Below are the code and all the weights of a small trained network. Each question names an input and a class and asks about switching units off, where a switched-off unit gives its printed mean instead of its output.

import numpy as np


def w(rows, s, z=0):
    codes = np.array(rows[::2]) - 128.0
    scale = np.full(codes.shape[1], s)
    scale[-1] = z or s
    return codes * scale


def f(y):
    return y / 2 * (1 + np.tanh(0.7978845608 * (y + 0.044715 * y**3)))


def log_softmax(a):
    a = a - a.max(-1, keepdims=True)
    return a - np.log(np.exp(a).sum(-1, keepdims=True))


def net(x, mask):
    res = np.array(x, float).reshape(1, 8) / 4 @ E
    y = f(res @ A[0][:, :-1].T + A[0][:, -1])
    res = res + np.where(mask, y, B[0][:, -1]) @ B[0][:, :-1]
    return log_softmax(res[-1] @ U[:, :-1].T + U[:, -1])


A, B = {}, {}
E = w([
[107,246,68,124,170,46,127,71,223,31],'x0',
[137,91,108,123,112,109,94,184,177,212],'x1',
[130,173,86,75,128,147,66,175,141,93],'x2',
[12,214,98,218,50,189,89,253,33,88],'x3',
[110,106,68,3,129,85,76,150,199,162],'x4',
[171,208,123,168,103,45,218,84,180,11],'x5',
[116,99,198,221,133,128,148,137,124,200],'x6',
[60,96,90,163,139,64,39,208,112,73],'x7',
],0.0075)
A[0] = w([
[54,189,108,154,116,116,82,232,23,169,222],'n0',
[93,21,141,87,163,145,156,131,179,189,253],'n1',
[157,180,134,96,168,100,200,51,172,71,205],'n2',
[173,27,172,164,122,210,177,122,1,200,190],'n3',
[153,71,74,76,181,75,66,107,170,163,161],'n4',
[112,190,111,177,164,178,137,217,142,52,183],'n5',
[134,185,130,131,125,92,191,59,107,84,144],'n6',
[45,206,65,168,69,141,80,149,109,111,185],'n7',
],0.0085,0.0037)
B[0] = w([
[83,88,156,112,101,226,36,151,79,69,251],'n0',
[191,105,98,74,164,152,90,160,95,201,199],'n1',
[200,205,109,147,129,69,197,91,117,67,225],'n2',
[88,109,197,202,102,220,145,64,121,235,245],'n3',
[109,105,50,74,220,94,177,225,161,189,193],'n4',
[134,234,93,137,71,179,80,110,162,2,213],'n5',
[173,225,106,158,55,126,138,68,167,86,194],'n6',
[65,145,94,139,185,100,152,170,31,14,231],'n7',
],0.0083,0.015)
U = w([
[128,53,189,125,112,223,120,103,95,240,2],'0',
[221,140,121,145,114,64,199,74,169,98,200],'1',
[51,102,130,111,109,188,56,186,92,57,63],'2',
[150,72,76,2,200,92,136,185,147,180,229],'3',
],0.009,0.00092)

Each question gives the input, the list of numbers given to net, and the class t.
The units are the neurons (one row each of A and B). Each row of codes is followed by its name. A weight is (code - 128) times the scale printed after its matrix; where a second scale follows, it is the last column's (A, B and U).
mask holds one flag per neuron, in row order. A switched-off neuron (its flag False) gives its mean, the last column of its row in B, instead of its output. The means were averaged over made-up inputs and are rounded, as every weight is.
A unit's drop is (log p(t) with every unit on - log p(t) with that unit switched off) / (log p(t) with every unit on - log p(t) with every unit switched off).
The circuit of an input: a set's keep is (log p(t) with only the set's units on - log p(t) with every unit switched off) / (log p(t) with every unit on - log p(t) with every unit switched off). Starting from all 8 units, units are removed one at a time, each time the one whose removal leaves the highest keep (on an exact tie, the one counted first), for as long as the keep stays at least 0.8.
circuit, biggest first: the units of the circuit, biggest drop first
top k neurons: the k neurons with the biggest drops, biggest first
drop when u is switched off: that unit's drop, to one decimal
input [-4,1,-2,3,1,-8,4,4], class 0: circuit, biggest first : [n3]
input [-6,1,3,-3,4,6,-3,-3], class 3: circuit, biggest first : [n5 n3]
input [-6,-2,0,-8,5,7,2,1], class 3: top 2 neurons : [n4 n1]
input [-6,1,-6,3,8,3,-7,4], class 3: circuit, biggest first : [n5 n3]
input [3,2,-4,2,1,-3,7,0], class 0: top 2 neurons : [n5 n7]
input [1,0,-7,0,3,-1,-3,-5], class 1: top 2 neurons : [n0 n3]
input [-8,-7,-2,1,5,-3,-4,5], class 0: drop when n3 is switched off : 0.1
input [-1,2,-5,-8,3,-2,2,1], class 3: drop when n4 is switched off : 0.3
input [-1,1,8,-4,0,6,-3,5], class 1: drop when n1 is switched off : 0.1
input [-2,-1,-7,8,-4,-4,-3,-5], class 0: drop when n3 is switched off : 3.6
